[  44   40    7   59 -102  -99  -14   17   18   13   35  109  -35   50
 -140  -12  -53   34  -34   96  -16  -55   23   30  -39  -65  -83   51
   48  279 -101   30  100  196   18    8   21  108  -59   89  102  -74] -> k_533
[-126   58  -47 -146   70  100  -32    9  -83  -22   26  -66  -58   43
 -166   64   34  -75  146   15 -212   -9  113  146   13  118   37   62
   14   12  115   60  -21  105  -78 -124   30   45  -12 -108   58   96] -> k_240
[  67  115   26  -79  -84   27  197   26  -35   48  -99  121    8 -124
   82  -43   14 -161  -35   53   24 -102   -5 -191  -40   84   66  -32
 -132  128  -20   59  120 -308 -113  122   42 -307   94   -5   36  -65] -> k_602
[-104  -76  -72  -74   91  375   91 -182 -163  219  -15 -146  -72  202
 -180 -173  147 -135   82    1 -424  183  -47  379  -35  -35    3   97
   97   32  148  156  124  -23 -369 -245 -132 -121   90  -12  102  189] -> k_399
[  80  -35  -20    0  -48  -59  111   40  100   68  -40   19   74  -29
   54   -6   99   47  -30   -9   52  -75   67 -166   41   22   58   -6
  -60   36  -38    9   -9 -103  -48   53  -57 -105   11  -50  138  -38] -> k_533
[  -3  -77  -73 -185   28  100  134  138   20   72   33  -51   70 -110
   55   45  111  -78  -87  -13   45  -41    2 -258  -65   63   56   -1
  -63   82  -24   27  -21 -142    7   21    6 -149   82  -87   66  -70] -> k_462
[  32  -47  -37 -108   23   -3  124   48   27    7   23  -52   86  -53
   45   45   75  -38  -54  -27    4  -50   89 -164  -41   63   48   -4
  -81   77    9    4  -57 -136  -21   48  -35  -97   56  -58  108  -35] -> k_240
[  -5    1  -37  -63   96   59  -21  -18   47   -6   35  -26  -62   14
  -28  -44   21 -123   70    0 -168   49   24  109   38   80   40    8
  -17 -113   50   26    1   48  -81  -75  -42  -22   -1   14   24   52] -> k_602
[-143  120   -3 -196   30   66    0  -21   46  -28   -9 -176   20   84
 -175   74   78 -117  126  -38 -149  -14    5  131    2  115   15   41
    3  -80  129   73  -61   16  -34 -139   25   43  -66  -85   75  103] -> k_240
[ 104  -74  106  129 -148 -141   49   33  -60   16  -88   93   86   28
   42   69   59   44  105  -83  -13   78  -77 -163   58  -41   -3 -211
  -16  -37   17  -90  -54  -90   57  -26  -32  -24   -7   82  119  -33] -> k_438
[ 125  376  198  291   91 -305   21  131  284 -267   44  -86   77  -50
   86   88 -125  531  184  201   43  -12  103 -693  -13  179   70 -148
 -474  -96  330 -275  -27  324  575  206   92  -89  153  215  198 -129] -> k_14
[  87  -84   61    6  -42   87  160   42  139   37   -1  123   82  -53
   16   -4  104  -33  -49  -41  -18   27  -33 -167  -49    7   43   16
  -58   81  -76   17   34  -63    1   21  -12 -110   72   -6   85  -69] -> k_14
[ 287   14  120   30 -161 -237  185  -37    8  350   52  175  303 -233
  328   74  -56  260  541  182  101    8  385 -397 -153  262   59  -21
 -116  166  -64 -184  169 -138 -147   21  -40 -108  362  -36  359 -199] -> k_408
[ -26   69   19   74  -53   19   57   52   -7    6 -104   93  106   38
  -53  -37  130  -75   -2  -22 -150  112  -70  -13   47  -67   47  -82
   62  -91   48   17  -40  -13  -99  -27   36  -82   -2  -36  139   46] -> k_494
[-131    9  -76  139   84  145   21  -33 -216   53  -39 -193   51   62
   39   13   61 -167   51  -13 -260  231   30  240  101 -177   99   92
   61  -45   50   31 -130   20  -22 -130  144 -145  -18  -71    4   74] -> k_399
[-103   80  -73  -61   56  113  -38  -32  -74   -7   37  -26  -59   25
 -121   13   65 -109  144   50 -152  -32   65  134  -11   65  -12   54
    1    7   59   58    7  126  -87 -113   15    3   11  -95   21  111] -> k_274
[ -40   38  -60 -103   71  131  -17  -34  -87  -26  -53  -31  -18   46
 -106  -14   -9 -121   78   74 -189    2   38  137   -9   55   38    7
  -12   25  113   75    0   92  -85  -64  115   52  -55  -12   55   82] -> k_602
[ 47 -14 -38  20 -19  43  -6   1  74  26  51  -5  -5 119 -68 -51 -46 112
 -19  87  -5   1  21  75 -64 -70 -35 131  66 282 -38  19  52 237 -42 -14
 -39  57 -50  73  93 -86] -> k_462
[ -63   75  -72  -90   17  101  -32   -8  -24   -8   34  -78  -52   22
  -78   43   59  -31   98   19 -161   25   21   61  -18   53   21   58
   20  -33  101   58   -9   13  -74  -85   12   20   23  -67   73   75] -> k_189
[  36   95   36   15  -82  -55  -30   11   76 -113   11   49 -125   83
 -132  -64 -129   87   -6   18   29  -48 -153  112  -32  -17  -49  133
   -8  176  -17    4  106   46   10  105  -26  138  -72  152    9  -45] -> k_240
[ -43  -46  257   -8 -103  -53   -5  133  132  -15  -11  306   63   92
 -256   67  181   63  115  -98 -246    0 -197 -208   65   10  -58 -183
   77  -27   82   54   12   79  -79  -97  -89  187  -99  -52  137   24] -> k_408
[ -14  110  -44   16 -181  -59   32   79   22   11   63   40  -55   49
 -101    8   60   61   51   85  -93  -65  -79    5   83   -5  -47   16
   49  200    8   63  102  -44  -60   23  -43   -9  -88   17  163  -46] -> k_438
[ -37  -78   13 -116  -93  138  -30   -1   20  -50 -102  -67   -8  105
 -149  -67   98  135  204   28 -264   79  -81  -71   86  146  -22   16
    5  108   73   65   46   47 -105  -39   38  118 -132   57  106   44] -> k_761
[  47 -135   49 -135  120    0  169  104  137   75  -26  -70  121  -66
   55    4  178  -28 -110  -51   64  -73    1 -254  -87   59  124    9
 -140    6  -67   24  -18 -166  -20   -6  -30 -123   11  -31   57   67] -> k_462
[  35  -75  127   33  -72  -65    8   26  -54   50  -90  135   82   49
  -66   53  101   94  103  -74  -97   59  -33 -109   84  -24   42 -114
   42   10   39  -31  -19   14  -55  -78  -42   56  -63   50   59    8] -> k_399
[ 130 -120  119   70 -121 -116   53   46  -35    8  -78  110  122   14
   17   -4   92   96   78  -45  -59   69   32 -238   34    4   30 -147
   -3   52  -30  -56    8    2   -9  -24  -55   13  -84  116  147 -108] -> k_240
[  74 -119  158   -3  -49  -81   19   60  -79   47  -83  215  120   42
  -28   74   65  150   80  -93 -139   92  -26 -112   53    8   70 -187
    9  -29  -49  -41  -28   32  -99  -47  -52   81  -73   71    1   31] -> k_462
[ -28   26   40  125  -18    7   86   79    1   11 -118  153   98   68
  -49  -94  120  -74  -11   -8 -144   83   18  -85   71  -95   27  -91
   81  -38   44   31  -38   23 -154  -31   37 -129   46  -45  230  -26] -> k_399
[  82   16   20   65 -149  -43   23   -1  140  -27   22   70   27   79
  -71  -94   10   64  -24   21  -26   16  -95  -41  -26  -41  -40   96
   29  185 -104   -5   74   85  -40   54  -38   56  -37  146  112 -100] -> k_189
[  80  -37   50  117 -149 -112  -16   10 -132   27 -154  107   42   36
    6   22   28   55  139  -61  -68   74  -42 -158   94  -41  -12 -154
    4   -4   15  -47  -27   48    5  -19  -29   30  -88   71   60  -79] -> k_533
[  18  -73  -26  -39    7   15  136   56   65   65   14  -34   47  -37
   19    6   87  -40  -41  -21   18  -40   25 -112  -12   34   32   52
  -70   86  -30   20    0  -91   -8   18  -31  -73   41  -59   51    1] -> k_14
[  31 -113   22   41  -31   70  127   32   73   -7  -56   23   70   60
   35  -68  104  -76   26  -41  -85   84  -68  -77   36   16   70 -101
   41   -9   52   20  -17 -176  -84  -50   51 -161  -14   69  205  -30] -> k_438
[  93   11   28   44  -94  -12   49  -10   94 -126   47   62   -9   31
   25  -20  -34  -10   -8  143   87  -19   49 -185  -61   65  -63  111
  -85   69    9  -38   61  111   50   24   55   66   55  -54   67  -81] -> k_408
[ -73   54  -61  -93    3   73  -30    0 -121    0  -35  -41  -30   45
 -152   15   47 -116   69    7 -178  -29   90  142   23   55   16   67
   31   10   23   51   36  100  -42  -84  101   59   -6 -123   60  113] -> k_761
[  45   -5  -43    1   16    6  150   19   56   20  -31   33   57  -72
   82    7   70 -110  -72    1   88  -25  -52 -161  -48   32   15  -52
  -92  -42   -4   -1  -31 -129   -2   70  -25 -122   71  -42   94  -31] -> k_274
[ 106  -11  140   33 -155 -134   27   60   -8    0 -121  194   54   28
  -53   26   44   61  135  -56  -77   55  -12 -114  104   10    6 -125
   53  -25   13  -59   12   17  -38  -51  -55   68  -69   57  106  -71] -> k_494
[ 215   -8  130  -45 -173 -117  -83    6  -77  -59   35  148   25    9
  -43   16   21   98  109 -120 -124  129 -100 -192   95  -25   41  -67
   79  125   25  -33   63   19  -68  -41  -95  148 -188  154  124  -84] -> k_761
[ -16  105  -43   47   20   48   78    2  -33   -6  -71  101   73   15
    3  -51   96  -92  -13   30  -92   68  -36   17   37  -67   52  -59
   40 -100  110   26  -88  -62 -101  -16   52 -144    5  -69  110   54] -> k_462
[  95   15   61   22   15  -40  105  -14 -137    2 -104   48   23   87
   26   75   99   72   63  -78 -156   90   98  -59  -50 -175   23 -110
  -66   26   41  -77  -41  -73   54 -125  -78   26  -25  109  -81  -81] -> k_761
[ -11   17   -4   55  -35   38   59   34  -53   15 -127   37  134   22
   29  -59  155  -31  -12    1  -84   96   66 -103   31  -56   65 -100
   22  -78   47   19  -44  -70  -82  -10   43 -118    3  -46  114   35] -> k_274
[  36   -5 -175   15 -188  164   79  -12 -118  304 -398 -101  113   78
  -46   30  225  -17   -8   36 -436  -43  282   34  131 -180   62   55
  -18  181   -1   26   66 -203   25   71  192 -270   57 -169  230   43] -> k_533
[  55  -39  -18  -95    2   91  135  -23   92   14   -4    1   74  -60
   44    2   96  -40  -52   11  -11    5    8 -143  -37   44   61   77
 -118   15  -33   -4  -27  -85   -9   44    0  -70   39  -26   78  -29] -> k_438
[  36   18  -81    1   -9   14  158   15    1   44  -41   -2   95  -22
   39  -11  108  -78  -34    5  -57   43  -87  -79   -8  -16   57   27
  -99   43  -28  -20    5 -145  -37   47   -7 -125   91  -58  103   29] -> k_462
[-144  -67   57  -90  101  105  -43   25  -35  103  -43 -131   66   29
 -123   38   80   32   50  -36  -97  -39   53  187  -23   55   77   40
  135  116  -10   76   26   74  -19 -160   75  -17  -28  -53  -28  146] -> k_14
[ 238 -226   59   70   94  -13  -25   68  192  132   67    5  -25    5
   98 -139 -159   35 -129  -26  -32  -92 -273  -72  -69 -195   -9 -101
  -51  290  -38  -55   36  -73  126  135  -56   -9  -47  422  -88 -211] -> k_602
[   6  107    8  -93  110  182   15    4   74 -108 -102    3   75   67
   29  -90 -125 -141 -121  -19 -136   56  -14   24    9    3   73  -35
   -1 -180   54   72  -34   85 -125   75   85  -72  -13  -28  160  -98] -> k_462
[  53   45   23   80  -68  -71    8   -9  143  -13   93   92  -41   76
  -94 -112  -93    1  -46   19   83  -45  -65   82  -31  -51  -90  107
   22  166 -151    9  106  175  -21   47  -44   93   20   99   25  -91] -> k_274
[ 128  -59   41  183 -151 -123  -16  -25  117    0   37   90  -35  130
  -68 -102  -80  124   -7   36 -123  -21 -133   37   54  -40  -58   65
    0  171 -110   -1  113   96  -16  136  -55  119  -46  225   96  -63] -> k_274
[  -2  103   52   66 -185  -43  -28   67  170 -108  119  189  -27  123
 -220  -38   47  161   80   18  -27    2  -60  -32  -30    7  -55  137
   74  226  -14   34   84  270  -53   34  -97  137  -44   58  220  -57] -> k_438
[  54  -71   15  108  127 -209 -124  -59   67 -237   20  254  326 -127
  115  -67  180  254  -83 -140 -218  132  -43 -503  118   69  255 -461
   25 -382 -134 -100   15 -191   30   62  219   79   28  377   36  -96] -> k_240
[  38   31  -37  -47  -44  -57  170   43   49   45  -47   77   75  -18
   -1   40  101  -70  -37   -8    9    7  -40 -122  -20   40   42   27
  -48   44  -26   11  -54  -69  -53   25  -31  -95   57  -54  105   -6] -> k_462
[  44  -73  146   76 -157  -76   -1   32  -35    1 -164  139   42   47
  -56   45   97  102  135  -33  -20   74  -69 -112   15   -6  -44 -243
   68  -93   74  -56   24 -126  -22  -70  -34   38   -2   33  161   21] -> k_240
[ 104  -32  150  101 -101 -119   65   14 -150    4 -154  123  119   49
   14   24   93  125  103    1 -125   48   55 -192   97  -36   26 -211
   19   -4   32  -31   23  -10  -86  -73  -19   24  -76  -19  180  -39] -> k_761
[ -76   50  -70  -78   57   85  -13  -30  -29   -4   73  -30  -61   35
 -117   28   28  -80  114   28 -184  -13   26   61   -4  101    1   46
  -32  -28   51   50   19   96  -62  -85   44   47  -15  -17   40   63] -> k_408
[  13   31   87 -113  -60   25  -22   38  222  -54  139   70  -30   26
 -120    8  -38   73  -21  -51  -61  -42 -121  -35  -16   31   10   64
  -57  143  -82   81  107   10  -26   87  -95  121  -10  101  -35  -72] -> k_602
[ -32   47  -35   66   -5  -37    2  -56 -123 -104   -4    8 -252   88
  -85   41 -146  -49  123   31 -162  -25  106  150   89   97  -97   41
  -64 -214  138   46    7   99   11    5  -45  168  -78  -45   74    6] -> k_189
[ 154  -99  112  105 -143 -119   15   63  -23  -32 -118  191   18   66
  -35    6   30  178  131  -76  -56   52  -51  -73   86  -17  -20 -124
   40   24   18  -64   20   25  -12    0  -94  124  -87  104   97  -42] -> k_494
[  45   64   -4  146 -163 -243  100  120   82   54    9  132  149   -6
  -21  -26  107   -7    7   92  177  -54 -120  -57   25  -74    2 -103
   38  193  -82  -76  -42   23   51  -14  -55  -24   20   70   79  -78] -> k_438
[  61  130   -4   46   48  134 -160 -198  -62 -202   89  365  101  -86
 -171 -126   99 -198  122    7 -511  214 -348   -9  -11   93  100   27
  184  -55  -44   33  168  248 -206  -86  265   61  -73  184  249   53] -> k_765
[ -92   24  -57 -107   83  138  -43  -44  -46   27   18  -75  -61   23
 -101    7   16  -83  129   35 -175  -16   20  152    8   91   16   32
    2  -48   91   84   -9  107  -83  -90   22   31  -44  -31   15   76] -> k_602
[ 114  -24    0  -16   39  -46  139  -16  123  -17   47    2   49  -38
   87  -36   64    3  -79   -9   46  -32  -38 -192  -48   12   42   27
 -112   -1  -76  -33   13 -114  -29   36  -56  -44  106   20   59  -65] -> k_761
[  60  -40 -106  -10   39    1  179   49   41   35    5   51   39  -67
   59   -2   37  -67 -112   -5  109   12  -10 -101  -72   47   24  -19
 -111   15 -109   -4   17   -7   11   67  -55  -74   90  -10   18  -91] -> k_765
[  42   53   54   88 -208  -75  -37    9  119  -42   45  112  -55   92
 -147  -90  -66   87   17   65   73  -38  -36   48  -12  -45 -103  138
   61  226 -100  -14   73  183    0   89  -42  109  -62  119  110  -86] -> k_761
[-103  146  -70  -76    0   32   23 -110    1  -34  -34   94    4   66
 -197   50  118  -23  116   12 -150   59  -29   79   -5   73   42   23
   18  -67   84   16  -32   66 -105  -91   21   88  -12   31   75  101] -> k_274
[  87  -79  118   79  -52 -107   35   17   10   70  -97  169  105   20
   -8    0  125   91   96  -35  -92  116  -22 -165   57  -62   28 -174
    9  -70    9  -63  -32   -6  -34  -73  -87   22  -63   87  102  -19] -> k_462
[  61  -39  -21  -59   45  -17  176   17  -33   36    7  -59   70  -55
   86   23   40  -83  -87  -49  -51  -39    6 -108    9   63   40  -13
  -78  -37  -12   -7  -33 -163   11   58  -42 -141   51   38  118  -64] -> k_399
[  15  114   44   90 -129  -48   22  -19    9  -30   61   81  -34   81
 -136    9  -98   14  -17   55    0   63 -133   99    1  -76   -6  125
   26  128  -43    7   25  153  -16   13    0  117   43   52   60  -52] -> k_408
[  10   66   33   36  -83  -76  -61    9  125  -50   93  116  -22   52
 -140  -18  -43   15   15   16   20  -51  -81   27  -37  -22  -98   72
   43  188  -71   17   43  197   -2   45  -46  137  -39   69   52  -34] -> k_274
[ 125  -98  181  119  -58 -165   24   14  -48   22  -68  126  121    5
    8    3   33  117   81 -101  -41  114  -73 -168   67    1   50 -156
    0 -125  -32  -62  -24   73  -27  -41  -46  113  -88   93  118  -11] -> k_189
[   2   30  -57  -37   43  -31  172   66   16   58   39  -27   54  -38
   39  -11  123  -76   -4  -14   30  -41   80  -41   14   19   76   26
  -57   31   15    4  -54 -120  -59  -25  -47 -176   70  -83   65   13] -> k_602
[  12   48  132  128 -147 -238  -28   70  -76  -45  -84  201  -66   22
  -87   69    4   69  138 -156 -105  118   44 -150  152   -4  -44  -66
   -9 -228   26  -69 -110   83   43   35  -48   99  -91   57   54    9] -> k_14
[  19  -11   12   -6   93  -15  179  -15   39  106   52   -6   67  -60
  135   64   26  -96 -163  -30   61    3   23  -99  -22  -35   97    1
  -78  -38  -23  -20  -94 -185  -82   35   -7 -204  143 -134    9   19] -> k_761
[-110   46  -66  -66   69  100  -34   34  -24   16   53  -89  -43   -5
  -42    4   15 -133  118   53 -100   -6  105  127  -22   71   20   68
   25   11   58   42  -19   52  -81  -99   37  -65   32  -72   29   87] -> k_14
[ -41   81  -58  -81   34  124  -57  -59  -76  -88    0    2 -112   72
 -151  -20  -36  -82  115   43 -191  -38  101  219    7  126    7  123
   -3   10   40   72  105  184 -107  -41   -4   90  -60  -43   95   87] -> k_274
[  48  -34   32 -169  107   26  135   26   73   58   18   49   55 -130
   37   55  -12 -196 -144  -43  -31   -6  -29 -211  -57   91   65  -55
 -119 -106   -6    3  -48 -104  -29   61    9  -76   69  -38   95  -68] -> k_240
[  36   22   57   -6 -123  -43  -66   20   81   -6   36   53   12   39
 -107    3  -21   71    5  -10  -16  -24  -30   27  -40  -42  -70   67
   89  174  -59   13   47   92   13   27  -33  107  -34   89   71  -32] -> k_14
[  98  -29    9  -53  -11   -1  142   36  106   50   51   22   27  -35
   49   63   51  -37  -75  -34   72  -12  -49 -210  -60   27   43   11
  -75   -5   21    3  -61  -97  -17   23  -43  -85   70   -8  101  -57] -> k_408
[   2 -154   65   29   19  -13  176   12   80   91   -8  -66   -8   -5
   17   -1  100  -65  -35   -1  -82  116   42 -218   97   -3   35   63
  -98   -8   17  -12  -87  -50   19  -63  -21 -116   76  -77   59  -39] -> k_602
[   6   19  144 -175  -14  -83   81   31   83   -1  -37  183   43  -43
 -115  180  136  108  153  -76 -105  -86  145 -274    3  238  112 -165
  -10    0   80   11   26  -89  -26  -93  -10  -59  -31   57  216  -12] -> k_438
[  83  -26  147   58 -180 -130    8   -8 -121   28 -125  196   13   -7
  -51   86   43  -56  123  -51 -103   84  -64 -211  129  -25    2 -109
  -13   -7   46  -85   35  -92  -48  -32  -27   24  -26    5  146  -14] -> k_399
[ 141  110   67  288  -36 -207  141   57  199 -114  -96  429   69    4
   47 -136   73 -228  -73   55  304  114  -88 -227 -116  -97  -25 -239
   46 -141 -163  -74   72  119 -173 -124   92 -133   85   38  279  -95] -> k_533
[  88   -6  -28  -28  -13    3  154   70   72   -9  -27   21   13   14
   28  -25   46  -57  -97  -60  -76   51  -50 -125   -7    5   31   69
  -84   -2  -38   -1    9  -47  -46   70  -34  -59   27    9   81  -55] -> k_494
[  93 -120  112  -46  -33   49   65   51  -15  187   44   76   78   30
  -17   64  112  110  103  -86 -142   11  -71 -134   -4  -53   18 -123
   81  148  105   26   85  -60  -69 -138 -114   14  -34  -19   43  -76] -> k_494
[  90  -58  105   67  -94  -71   36   -3  -63   33  -87  170   29   41
  -81   39   25   61   73  -69 -134  103 -192  -58  106  -29   35  -96
   25  -60    6  -27   14   -1  -53  -34    5  144  -73   62   96    0] -> k_408
[   2   36  121    2 -130  -48  -95  -20  -45   46 -117  164   -6   47
 -181   40   27   31   66  -94 -106   33  -78  -99  115  -68  -39 -107
   33  110   50   -8   42   84   13  -21   40   76 -138    1   26   42] -> k_438
[  72   43   30   49 -121  -50  -30   22   95  -25   48   92   34  102
  -98  -34  -63  164   66   77   -5  -34 -105   53   -4  -41  -66   14
   93  265  -71    2   80  179  -75    2  -78  155  -16  108  131 -133] -> k_408
[-109   -2  -90  -27  107  134    3  -82  -15   -4   69 -117  -81  116
  -86  -44   -2 -108   65  -47 -197   11    3  173   11   73  -52   57
  -49 -122   92   63   -9  130  -20  -56   -8   37  -22  -46  -15   84] -> k_438
[  42  -68 -108  159 -142  -94    1   18   29  152  -82    4   43  111
   15 -154  122   37   -1  145  119   84   95 -134   19 -159 -103  -16
   26  218  -92  -46   21  151  -42 -101   25  -47   30    3  -80  -31] -> k_462
[  77   40   53   43 -144  -36  -44  -33   39  -31   73   59  -26   89
  -82  -36  -64   27   -3   19  -32    0  -97   66  -26  -70  -46  111
   35  210  -63  -17   82   65  -21   33  -28   55   -9  185   15  -53] -> k_399
[ 218   94 -207   94 -160 -273  118   94  -49  110  384 -899 -135  262
  406 -285 -219 -737  100  -23  -51  413   11  255  -93  -19 -484  -61
 -336 -433 -100  -53  115 -130  208 -135   24 -208 -453  397  -84   17] -> k_765
[  75  -43   32  101  -76 -106   97   53  -20   60  -97  138  145   25
   14   20  136   64   57  -48  -51   18    2 -156   87  -59   12 -212
  -11  -23  -19  -13  -19   -2  -50  -38  -62   16  -62   -5   72  -62] -> k_494
[  55   -6  146   48  -53 -134   39  -31  -29   39  -82  157   88   32
  -50   66   39  117  125  -96   -6  116   -3 -120   32    2   53 -164
   27  -84   17  -20  -32   60  -83  -84  -46   87 -106   79  107  -42] -> k_240
[  69    0   84   55  -93  -52  -22    3   84  -61   35  127  -32   61
 -125  -91  -78  130  -40   11  -42  -44  -92   46    4  -10  -67   79
   17  197 -155   33  144  212  -21  105  -90  142  -57  143   59 -101] -> k_602
